Here is a tiny trained network, its code and every weight. The questions are about switching its units off for an input and a target symbol, where a switched-off unit gives its printed mean instead of its output.

import numpy as np


def w(rows, s, z=0):
    codes = np.array(rows[::2]) - 128.0
    scale = np.full(codes.shape[1], s)
    scale[-1] = z or s
    return codes * scale


def norm(h):
    return h / np.sqrt((h * h).mean(-1, keepdims=True) + 1e-5)


def softmax(a):
    e = np.exp(a - a.max(-1, keepdims=True))
    return e / e.sum(-1, keepdims=True)


def log_softmax(a):
    a = a - a.max(-1, keepdims=True)
    return a - np.log(np.exp(a).sum(-1, keepdims=True))


def net(x, mask):
    ids = ['αγεζηθμξπστφψω'.index(c) for c in x.split()]
    T = len(ids)
    res = E[ids] + P[:T]
    u = 0
    for l in range(2):
        r = norm(res)
        for j in range(3):
            rows = slice(4 * j, 4 * j + 4)
            q, k, v = (r @ M[l][rows].T for M in (Q, K, V))
            z = softmax(np.where(np.tri(T) > 0, q @ k.T / 4**0.5, -1e9)) @ v
            o = O[l][rows]
            res = res + np.where(mask[u + j], z, o[:, -1]) @ o[:, :-1]
        u += 3
    return log_softmax(norm(res)[-1] @ U[:, :-1].T + U[:, -1])


Q, K, V, O = {}, {}, {}, {}
E = w([
[171,119,137,104,137,124],'α',
[1,137,171,178,71,113],'γ',
[143,89,107,109,100,222],'ε',
[58,112,108,119,61,151],'ζ',
[33,95,143,135,95,126],'η',
[168,199,115,177,171,115],'θ',
[15,154,144,104,103,160],'μ',
[75,106,143,187,62,129],'ξ',
[80,124,110,133,113,175],'π',
[166,82,112,179,193,90],'σ',
[145,137,62,86,84,77],'τ',
[48,158,121,154,59,151],'φ',
[5,112,173,166,136,163],'ψ',
[75,144,157,146,118,121],'ω',
],0.0028)
P = w([
[3,95,2,202,206,83],'0',
[51,91,145,183,104,129],'1',
[89,99,156,169,92,149],'2',
[105,108,167,153,88,146],'3',
[122,115,169,150,79,158],'4',
[129,114,188,141,83,153],'5',
[133,118,206,141,75,167],'6',
[140,114,210,133,72,167],'7',
[144,118,215,140,57,174],'8',
[144,116,216,133,60,171],'9',
[146,108,236,127,51,178],'10',
[165,115,250,137,47,162],'11',
[144,114,237,107,32,176],'12',
],0.00071)
Q[0] = w([
[161,115,148,115,130,130],'0.h0',
[2,135,32,160,141,137],'0.h0',
[58,169,80,145,127,128],'0.h0',
[40,143,56,197,145,129],'0.h0',
[141,137,125,148,180,142],'0.h1',
[124,129,129,133,109,137],'0.h1',
[122,120,150,142,103,139],'0.h1',
[135,150,114,145,159,147],'0.h1',
[151,108,167,114,107,153],'0.h2',
[173,116,160,86,95,152],'0.h2',
[193,106,160,97,104,148],'0.h2',
[74,143,132,123,110,127],'0.h2',
],0.0086)
K[0] = w([
[66,127,76,146,145,126],'0.h0',
[210,129,243,69,52,173],'0.h0',
[200,138,196,87,120,135],'0.h0',
[224,113,253,112,83,167],'0.h0',
[122,134,88,106,74,129],'0.h1',
[139,129,122,138,156,99],'0.h1',
[165,110,132,118,144,107],'0.h1',
[119,135,70,127,105,97],'0.h1',
[183,139,168,95,110,105],'0.h2',
[230,106,194,71,167,100],'0.h2',
[239,128,157,72,157,107],'0.h2',
[86,109,166,150,107,126],'0.h2',
],0.0058)
V[0] = w([
[160,73,175,82,83,184],'0.h0',
[92,140,169,47,77,96],'0.h0',
[138,140,207,198,140,129],'0.h0',
[109,5,130,130,110,62],'0.h0',
[124,136,127,136,142,131],'0.h1',
[138,122,135,73,120,107],'0.h1',
[34,114,84,156,134,119],'0.h1',
[127,138,117,161,157,134],'0.h1',
[129,75,95,81,133,62],'0.h2',
[128,197,137,92,85,47],'0.h2',
[183,153,43,161,206,80],'0.h2',
[140,142,75,118,122,211],'0.h2',
],0.0023)
O[0] = w([
[210,110,203,131,144,158,147],'0.h0',
[99,88,189,133,165,36,170],'0.h0',
[149,169,147,35,84,135,142],'0.h0',
[107,188,167,172,130,89,144],'0.h0',
[119,130,143,133,135,125,128],'0.h1',
[188,153,148,101,130,149,104],'0.h1',
[1,143,112,172,107,131,224],'0.h1',
[105,109,167,144,151,108,123],'0.h1',
[136,168,172,128,107,182,90],'0.h2',
[150,85,104,165,159,167,120],'0.h2',
[155,101,229,95,103,131,3],'0.h2',
[140,140,167,98,189,96,127],'0.h2',
],0.0021,0.0032)
Q[1] = w([
[61,145,88,168,118,100],'1.h0',
[52,144,74,190,113,85],'1.h0',
[64,167,74,211,128,50],'1.h0',
[196,117,162,87,145,149],'1.h0',
[156,115,154,103,126,145],'1.h1',
[102,136,116,151,127,116],'1.h1',
[96,101,67,167,92,121],'1.h1',
[98,145,41,172,121,99],'1.h1',
[73,103,173,123,27,148],'1.h2',
[177,189,75,132,254,98],'1.h2',
[197,146,92,122,234,128],'1.h2',
[125,114,121,139,125,122],'1.h2',
],0.01)
K[1] = w([
[172,136,142,105,138,98],'1.h0',
[193,134,150,99,140,83],'1.h0',
[192,125,166,102,136,97],'1.h0',
[87,121,118,146,116,162],'1.h0',
[130,153,124,111,123,127],'1.h1',
[123,109,126,142,134,131],'1.h1',
[117,101,127,173,159,98],'1.h1',
[134,67,147,165,144,108],'1.h1',
[215,128,152,94,142,125],'1.h2',
[5,138,97,167,130,132],'1.h2',
[57,126,118,152,113,135],'1.h2',
[137,122,114,129,126,121],'1.h2',
],0.012)
V[1] = w([
[106,25,177,115,142,76],'1.h0',
[138,106,56,116,116,67],'1.h0',
[131,112,169,175,148,163],'1.h0',
[118,69,173,96,84,175],'1.h0',
[159,152,161,100,120,81],'1.h1',
[129,83,193,139,140,92],'1.h1',
[126,157,59,129,130,170],'1.h1',
[124,148,132,110,95,144],'1.h1',
[115,39,84,165,160,208],'1.h2',
[106,57,148,152,141,14],'1.h2',
[85,216,64,110,137,2],'1.h2',
[126,192,155,201,181,97],'1.h2',
],0.0044)
O[1] = w([
[152,79,101,71,161,122,145],'1.h0',
[123,96,205,67,14,117,147],'1.h0',
[154,85,103,191,169,150,124],'1.h0',
[137,137,36,95,167,11,108],'1.h0',
[49,117,121,159,104,107,4],'1.h1',
[79,110,179,121,97,178,108],'1.h1',
[175,140,102,123,163,90,154],'1.h1',
[160,119,80,174,99,132,144],'1.h1',
[165,39,144,122,87,190,193],'1.h2',
[213,71,111,64,192,57,161],'1.h2',
[205,182,151,73,133,117,193],'1.h2',
[252,130,142,210,210,154,122],'1.h2',
],0.0036,0.0027)
U = w([
[63,187,198,226,136,12,86],'α',
[200,114,19,106,166,217,172],'γ',
[157,245,16,167,27,126,6],'ε',
[71,92,190,156,232,175,44],'ζ',
[200,75,71,213,61,54,213],'η',
[152,169,222,32,11,78,93],'θ',
[126,129,72,202,201,146,140],'μ',
[144,98,41,70,50,103,57],'ξ',
[116,2,106,47,175,45,82],'π',
[46,52,110,163,43,230,162],'σ',
[208,185,148,128,214,66,107],'τ',
[167,222,213,203,115,221,217],'φ',
[191,19,221,87,170,184,235],'ψ',
[66,225,92,21,207,134,134],'ω',
],0.008,0.0023)

Each question gives the input, a string of symbols that net reads in full, and the target symbol t.
The units are the heads (4 rows each of Q, K, V and O). Each row of codes is followed by its name. A weight is (code - 128) times the scale printed after its matrix; where a second scale follows, it is the last column's (O and U).
mask holds one flag per head, layer by layer. A switched-off head (its flag False) gives its mean, the last column of its rows in O, instead of its output. The means were averaged over made-up inputs and are rounded, as every weight is.
A unit's drop is (log p(t) with every unit on - log p(t) with that unit switched off) / (log p(t) with every unit on - log p(t) with every unit switched off).
The circuit of an input: a set's keep is (log p(t) with only the set's units on - log p(t) with every unit switched off) / (log p(t) with every unit on - log p(t) with every unit switched off). Starting from all 6 units, units are removed one at a time, each time the one whose removal leaves the highest keep (on an exact tie, the one counted first), for as long as the keep stays at least 0.8.
circuit, biggest first: the units of the circuit, biggest drop first
most important unit: the unit with the biggest drop
which heads matter: for each layer, one digit per head in row order, 1 if its drop is at least 0.15 and else 0, layers parted by /
drop when u is switched off: that unit's drop, to one decimal
input ξ ω μ α μ μ ε μ η, target α: circuit, biggest first : [0.h2 0.h0 0.h1 1.h2]
input μ ζ μ θ ω μ ξ ξ, target φ: circuit, biggest first : [1.h0 1.h2]
input γ μ μ μ γ γ ω γ ψ η, target π: circuit, biggest first : [1.h2 1.h0 1.h1]
input μ γ τ μ μ ψ, target θ: circuit, biggest first : [1.h0]
input μ μ ζ μ ε μ ξ θ ω μ σ, target ψ: circuit, biggest first : [1.h0 1.h1]
input α π φ ω τ γ, target μ: circuit, biggest first : [0.h2 0.h1 1.h0 0.h0]
input π θ ζ, target φ: circuit, biggest first : [1.h0 1.h2]
input μ ξ γ μ γ μ μ η μ γ α, target π: which heads matter : 101 / 001
input μ μ ψ ζ ξ, target η: circuit, biggest first : [1.h2 1.h0]
input ω μ π, target γ: which heads matter : 001 / 011
input μ γ σ ω μ τ π η η μ ξ μ, target θ: circuit, biggest first : [1.h0 1.h2]
input ξ α θ θ ω μ μ ξ, target α: circuit, biggest first : [0.h2 0.h1 0.h0 1.h2]
input θ μ γ π μ, target φ: which heads matter : 100 / 101
input η π μ μ γ γ μ μ, target ω: which heads matter : 000 / 101
input τ η ε τ μ γ π, target θ: which heads matter : 000 / 100
input σ η ω ψ γ, target ψ: circuit, biggest first : [1.h2]
input ξ φ μ σ φ φ π, target ψ: circuit, biggest first : [1.h2 1.h0]
input γ ξ ω θ ξ γ, target φ: circuit, biggest first : [1.h2 1.h0]
input μ τ γ ξ π μ ξ, target θ: which heads matter : 000 / 101
input ζ ω ξ ζ γ η γ μ, target ω: most important unit : 1.h2
input μ μ μ γ ξ π μ μ φ, target ε: which heads matter : 000 / 101
input ω ξ μ σ φ ξ, target ψ: which heads matter : 000 / 001
input μ ξ φ ζ π, target γ: which heads matter : 000 / 001
input ξ μ φ μ η η ξ φ, target ε: circuit, biggest first : [1.h2 1.h0]
input μ ψ ξ μ θ γ ψ, target φ: drop when 1.h0 is switched off : 0.2
input π ψ γ μ ξ θ γ φ μ ξ π μ φ, target φ: drop when 1.h2 is switched off : 0.3
input ε μ μ ζ γ τ, target θ: drop when 1.h0 is switched off : 0.7
input φ π η, target π: drop when 0.h2 is switched off : 0.1
input α θ μ, target μ: most important unit : 0.h2
